j_509: [101 -12 101 102]
j_802: [ 31 -12  56 -78]
j_365: [ 31 -12  56 -35]
gone j_509: [-12 101 101]  [102]
gone j_365: [-12  31  56]  [-35]
which: [101 -12 101 102]  j_509
which: [ 31 -12  56 -78]  j_802
which: [ 31 -12  56 -35]  j_365

j_422: [-41 -63  43 -39  74 -19  22]
j_219: [ 59 -60  55  38  60 -11  39]
j_370: [ 25 -39  74 -56  -4  15  77]
j_215: [-41 -63  58 -39  74 -19  22]
j_239: [ 57  83 -30  63 -52  37 -10]
j_114: [-59  27 -66  73  72 -25 -89]
j_244: [ 79  13  74 -27 -52  50  94]
which: [-59  27 -66  73  72 -25 -89]  j_114
gone j_114: [-89  72 -66 -59  27 -25]  [73]
gone j_422: [-19  22 -63  43  74 -41]  [-39]
gone j_219: [ 60 -60 -11  38  55  59]  [39]
gone j_219: [-11  59 -60  38  39  55]  [60]

j_147: [ -8 -37 -34   9  10  27  31  11  30   9 -41   2  27   0 -12  -7]
j_187: [  4 -79 -73  -6  -6  53  59  20  67  -5 -79  -4  59   5  -8   5]
j_579: [  6 -46 -44 -11 -10  34  37  17  40 -10 -48  -8  35   7  -5   9]
j_713: [   1 -104  -93   -2   -2   65   73   21   84   -3 -100   -2   76    2
  -10    2]
j_821: [ 36 -12 -12 -67 -55   8 -11  11   8 -67 -12 -32   9  28  11  60]
j_779: [-34   9   8  64  61  -6  -7  -9  -6  66   9  26  -7 -23 -10 -62]
gone j_579: [-46   9  17   7 -10 -44  35   6  37 -11  40 -10  34  -8 -48]  [-5]
which: [   1 -104  -93   -2   -2   65   73   21   84   -3 -100   -2   76    2
  -10    2]  j_713

j_211: [ 44  26 -36 -33]
j_383: [-37  -7   6  80]
j_174: [ 20 -28  31 -18]
j_136: [-29 -30  31 -30]
j_743: [ 32 -21  16 -28]
j_589: [ 34 -26  21 -31]
j_382: [-31  42 -55 -32]
j_374: [-32 -23  28  41]
j_415: [-15 -27  79   5]
j_122: [16 13 -5 -8]
gone j_382: [-31 -55  42]  [-32]
gone j_415: [ 79 -15 -27]  [5]

j_540: [ 68  22  -3   8 -22 -14 -28  37  18 -18 -74 -41 -51  20 -45 -20   2   7
 -11  52 -10 -20 -26 -13 -41  -2 -30  11  15  30 -13 -23  13  -3  32  78
   8   7  -3 -34   4  -8  14]
j_245: [ 20   6  23 -11 -36  -5   4  -2  -3  -7 -35 -28 -17  11  -9   4 -17 -15
  20  -2   3  -3 -50  -6  22  -7 -13  -3   5  25  19  -6 -13 -16   4  -2
   1   2   8  -2  10  24  13]
j_834: [ 36  23  14  -6  -3  -1 -17 -13 -19 -11   4 -41 -40  58 -15  26  -8 -28
  44 -27   1  20 -80  27   1 -13   8   7  27  28  29 -24  15  22 -51 -34
 -42 -22  -5  12   2  64   2]
j_552: [-35  -7 -23  39  97 -21 -25 -13  -8  30  75  15   7  11  -6   7  21   3
  -5 -35 -16  36  44  39 -44  -7  40  16  10 -41  -8 -12  41  40 -58 -25
 -43 -14 -23  15 -19  -5 -22]
j_176: [-24   5   7 -18  -7  23   5 -19  -6  15  27   4   2   1   9  19  -7 -11
  30 -32  10   3 -38  -4  -1 -24  16  -4  -8   5  28  -9  -5   4 -35 -41
 -18  -9   3  10  -5  12  -5]
j_892: [ -4  -3  -8  -1  10   6   3  12  11  15 -22  10  15 -28  -4 -14   6   8
 -14   8  -2 -10  37 -23 -14  -1  -1 -10 -22 -22  -9   0 -12  -3  19  23
  13  18   2 -11  -8 -35   7]
j_455: [ 16   5  10 -13 -30   4  13 -11 -15 -17  -9 -18  -7  25  18  23 -18 -21
  22 -13   9   2 -40  10  37   1  -3 -13  14  14  13  13  -7 -11 -16 -29
  -8 -10   5  15  12  35   3]
which: [ 16   5  10 -13 -30   4  13 -11 -15 -17  -9 -18  -7  25  18  23 -18 -21
  22 -13   9   2 -40  10  37   1  -3 -13  14  14  13  13  -7 -11 -16 -29
  -8 -10   5  15  12  35   3]  j_455
gone j_552: [-44 -13  40  30  -7 -58  39  -8  -7 -35 -23  44  15  -8  -5  10  21  41
  75  39  -6   3 -41 -23 -35  15  11  16 -21  36 -43 -22 -12 -25  97  40
  -5   7 -25   7 -16 -19]  [-14]

j_668: [-18   5  18  -2  -5  -1  -5   1  -8 -26 -41  -6  -6 -37 -26  45  -7  17
  -6   1 -36  -7  -3  51  -3  13  14  -3 -16  -5  35  64 -43   7]
j_544: [  0  -4   0  17  -1   8 -17 -10   9  25   7 -10  46 -11  46  -4  -7  20
   5   1   4  22   7 -41  18  -2  14   5 -43 -10 -95  -7  31 -12]
j_385: [ -8 -35  -4  71  -2  15 -42  12   1  11   6  26  22 -47 -32  23  -7   2
  -5 -13  13  -8   7  -5  25 -17  -4  -5  -1  -1 -37  27  10  -4]
j_578: [-14  18  -9 -30  -7 -12  30  17  -7 -47  47   8 -27  15  23  19  -1 -12
  34  16 -10  16 -23 -67 -11  -3  16 -14  10   0 -49 -20  -1   0]
j_296: [  0  -4   0  17  -1   8 -17 -10   9  25   7 -10  46 -11  46  -4  -7  20
 -27   1   4  22   7 -41  18  -2  14   5 -43 -10 -95  -7  31 -12]
j_43: [ -6  -9  29  -6   1 -21 -69   8  -1  -2  13  20 -25 -32  26 -16  12   2
 -27   6   4 -18  22  -4   9  -5  15   3   2  -4 -47  44  21  -6]
j_18: [ -9  -1  -2 -23   6  10  36  -1 -37 -88  48   5  44  20 -25  29 -17  17
  -3 -26   5  -5  26 -47   8  27 -10   7  17   2  13 -25  45  18]
j_358: [  8  23  -4 -24   6  -5  24 -31  19  -8 106   9 -43  -1  20  55  26   7
 -27  15  13  12  -6  12 -14   8  -1 -11 -21   0   5  56  15  19]
gone j_296: [  7 -10  46 -10   1 -12  -4 -27   0  14  20   8   0 -11 -17  -4  46  -7
   5 -95  25   9 -41  17  31  -1  -7   7  18 -43   4 -10  22]  [-2]
gone j_668: [ -8 -43  -3 -26  14   7 -37  -3  -1  -7  -6 -26  35  -6  13  -7   5 -36
 -41  17  -6  45   1  51  -5  -5  -2  -5  -3  18  64 -18   1]  [-16]
which: [  8  23  -4 -24   6  -5  24 -31  19  -8 106   9 -43  -1  20  55  26   7
 -27  15  13  12  -6  12 -14   8  -1 -11 -21   0   5  56  15  19]  j_358
gone j_668: [  5  13  -5  -5   7  17  35  -6   1  18  -5  51  -8 -16  -1  -3  -3  64
  14  -2  -6 -18 -36 -41   1 -43  -6 -26  -3 -26  -7  45  -7]  [-37]

j_752: [  8 -27  47  82  50]
j_525: [  9 -20  28  50  31]
j_493: [  7 -32  60 104  63]
j_945: [ 35 -36   3  17  18]
j_198: [-36  36  -1 -13 -14]
j_57: [-11   2  17  26  14]
j_903: [  3  12 -35 -58 -35]
j_984: [ 57 -51  -8   4  12]
which: [  9 -20  28  50  31]  j_525
gone j_945: [ 18  35   3 -36]  [17]

j_947: [-14  41  -8  38  40 -30 -51 -13]
j_616: [-51   8 -84  35 -46 -83 -90 -50]
j_141: [-14 -48  22  40 -46 -44  30  23]
j_749: [-50 -32  22  43 -14 -44  -9 -43]
j_104: [-26 -32  22  43 -14 -44  -9  31]
j_850: [ 64  36 -84  35  50 -80   6  73]
gone j_850: [-80  36  73   6 -84  50  64]  [35]
gone j_947: [-30 -14  -8  38 -13  41 -51]  [40]
which: [-50 -32  22  43 -14 -44  -9 -43]  j_749
gone j_616: [ 35 -90 -51 -83   8 -84 -46]  [-50]
which: [-14  41  -8  38  40 -30 -51 -13]  j_947
gone j_749: [-14 -50  -9  22 -32  43 -43]  [-44]

j_233: [ 29  27 -15 -49  11  41 -37  19  15 -31  38  13   8 -42 -32  12 -28  42
  14  -6 -14  -5 -12  14 -17 -34 -14  22 -15  -8 -68 -42]
j_55: [  4   1  19   9  21  10  22   2 -19   3 -14  -6 -31   8  25   5  -7 -12
   8   9  15  -2  25   2 -10 -10   0   0  15 -24 -33 -21]
j_946: [  7   0  12  11 -20  -6  -8   0  -1   3  17 -14   8  27   0  -6   5   9
 -14  -3  -2  16   7  10  -8   4 -12 -18  -8   0  -5  32]
j_256: [ -28 -100  -88  -40   23   -2   93   33   52   23   13  -26  -21   17
   27   77    6  -49   30  -48   58    1  -55   18  -55  102   38    2
   41   16   25   67]
j_798: [ 14 -13  18  16  -9  -3  -4 -12 -41  12   7 -24 -32   2 -12   5   2 -22
 -25   3   3 -17  37  14 -12  16  13  10  10 -12  -9 -25]
j_981: [  4   1  19   9  -8  10  22   2 -19   3 -14  -6 -31   8  25   5  -7 -12
   8  -4   1 -21 -10   5  39  -6 -68  28  40  32  22   7]
gone j_981: [-14  19  -7  -6  39   3   5   5 -12  22   1   9  25  22   4   8  10  28
  -8  -4  -6 -68 -10 -19  32 -21   2 -31   1   8   7]  [40]
which: [ -28 -100  -88  -40   23   -2   93   33   52   23   13  -26  -21   17
   27   77    6  -49   30  -48   58    1  -55   18  -55  102   38    2
   41   16   25   67]  j_256
gone j_946: [ -3   5  10   7 -14 -18  16   0  -1  -6  -2   3   7 -20  27   0 -12  32
 -14  -8  -8  -5   0  17  -6   8   0  -8   9  12   4]  [11]
gone j_55: [  8 -14  -2  25  19  10 -31 -12  -6 -19  15  25  21  15 -10 -21   9   5
   3   0   4   8   2   1  -7   9   2 -33 -10   0 -24]  [22]

j_631: [ 24   0 -35 -16   8 -22 -31]
j_228: [-27   0 -36   8 -67 -34  19]
j_389: [-26 -15  53 -19  55  45 -20]
j_512: [ 97 -26  81 -15  96  72 -42]
which: [ 97 -26  81 -15  96  72 -42]  j_512
gone j_512: [ 81  72 -15 -26 -42  97]  [96]
gone j_389: [-19 -15  53  45  55 -26]  [-20]
gone j_512: [-42  96  81  72 -15 -26]  [97]

j_458: [66 62 57 71 60 62 62 62]
j_86: [83 48 66 49 79 33 45 32]
j_186: [63 59 62 52 61 55 55 51]
j_856: [58 57 58 60 45 90 57 88]
j_746: [66 56 61 56 93 33 46 41]
j_704: [52 59 65 69 49 81 62 78]
j_671: [63 59 62 52 61 29 61 51]
gone j_86: [66 33 79 45 48 49 32]  [83]
which: [83 48 66 49 79 33 45 32]  j_86
which: [63 59 62 52 61 55 55 51]  j_186
which: [63 59 62 52 61 29 61 51]  j_671
gone j_671: [51 61 29 59 61 52 63]  [62]
which: [66 56 61 56 93 33 46 41]  j_746

j_925: [ 23  76  41 -77  17  61 -31 -88  78 -15 -59 -77 -96 -59 -78  -3]
j_22: [-22  24  36  10  40  41 -24 -48   4 -41 -22 -72 -61 -22 -69  34]
j_224: [10 -8  8 51 27  1 32 94  0 25 68 68 98 68 72 34]
j_961: [-16 -86 -76 -34 -75 -92   7   5 -81  15 -10  39  16 -10  35 -59]
gone j_925: [-59 -59 -88  78 -15 -77  17  -3  76 -96  61  41 -31  23 -77]  [-78]
which: [10 -8  8 51 27  1 32 94  0 25 68 68 98 68 72 34]  j_224
which: [-22  24  36  10  40  41 -24 -48   4 -41 -22 -72 -61 -22 -69  34]  j_22
which: [-16 -86 -76 -34 -75 -92   7   5 -81  15 -10  39  16 -10  35 -59]  j_961

j_357: [ -6  21 -19  14  -5 -11  -5  -6  44  47]
j_554: [ -8 -24  47  -9  -7  22  -8  -7 -52 -54]
j_64: [ 10  13 -64  -6   7 -29   8   8  23  25]
j_232: [-44  -1  -7  12   0  -8 -38 -35   3   8]
j_440: [-81  -7   4  10 -56  -2 -66 -62  -7  -4]
j_682: [-55  -9  11   6   3   2 -45 -42 -10  -9]
j_560: [-62  -7  10   9 -43   2 -51 -48  -8  -6]
j_972: [  6 -22  50 -15   7  24   7   7 -48 -56]
gone j_232: [ -8 -38   3 -35  -7  12 -44   8   0]  [-1]
gone j_64: [  7  25  23 -64  13  10   8   8  -6]  [-29]
gone j_682: [-42  -9   3 -45 -10  11   6  -9 -55]  [2]
which: [-81  -7   4  10 -56  -2 -66 -62  -7  -4]  j_440

j_408: [ 11   5  -3 -14 -23  21 -24]
j_507: [-45 -58 -71 -39   7 -27  43]
j_162: [ 10 -89 -19 -31  56  25 -28]
j_139: [ 37 -15  42  42   5  43  28]
j_265: [ -5  56  57  -2  19 -74  -3]
j_997: [ -6  -4 -46 -47 -71   2  -4]
j_773: [ -1  22 -28 -62 -18  61 -36]
j_270: [-16  38  43  58  51  33 -17]
j_595: [  8 -70  22 -60  16 -20 -14]
j_781: [  63   -7  -21    5  -17   48 -100]
which: [-45 -58 -71 -39   7 -27  43]  j_507
gone j_781: [ -7  48  63 -17 -21   5]  [-100]
which: [ -6  -4 -46 -47 -71   2  -4]  j_997

j_226: [ 39  31  28 -30 -30 -26  25  46 -25 -48  45  49  56 -49  34  25  41 -29
  29  38  52  35  40 -46  48 -28  45 -59  20]
j_652: [ 33  28  33 -24 -27 -30 -39  40 -36 -71  43  17  36 -31  21  26  32 -74
  34  65  46  37  43 -40  25 -29  53 -38  26]
j_364: [ 34  65  38 -25 -24 -52  70  26 -64 -33  28  30  31 -85  35  36  40 -45
  27  47  73  28  59 -25  27 -43  35 -56  24]
which: [ 39  31  28 -30 -30 -26  25  46 -25 -48  45  49  56 -49  34  25  41 -29
  29  38  52  35  40 -46  48 -28  45 -59  20]  j_226
gone j_652: [ 26  32 -30  40  25  37 -29  28 -31 -36 -74  43  21 -24  53  26  33 -39
 -40  43  34 -71  65  33  17 -27  36  46]  [-38]
which: [ 34  65  38 -25 -24 -52  70  26 -64 -33  28  30  31 -85  35  36  40 -45
  27  47  73  28  59 -25  27 -43  35 -56  24]  j_364
gone j_652: [ 37  34  26  32  65  43  36  33 -27 -30  46 -29  21  40  33  28  26  25
  53 -24  43 -40 -31 -71  17 -39 -74 -36]  [-38]
gone j_226: [ 25 -25  45  40 -28  46  20  56 -30 -30  29 -49 -29 -59  28  39 -48 -46
  38  25  31  45  52  41 -26  49  48  34]  [35]

j_496: [ -35  -34 -102  -70    8  -69  -20   68]
j_585: [ 17 -80  38  76 103  43 -23 -92]
j_375: [  9 -85   8  83 -14  25  43  17]
which: [ 17 -80  38  76 103  43 -23 -92]  j_585
gone j_375: [ 43   8 -14  25  17 -85  83]  [9]
which: [  9 -85   8  83 -14  25  43  17]  j_375
gone j_375: [ 43  17  83   9  25 -85 -14]  [8]
gone j_496: [  68    8  -20 -102  -70  -69  -35]  [-34]
which: [ -35  -34 -102  -70    8  -69  -20   68]  j_496

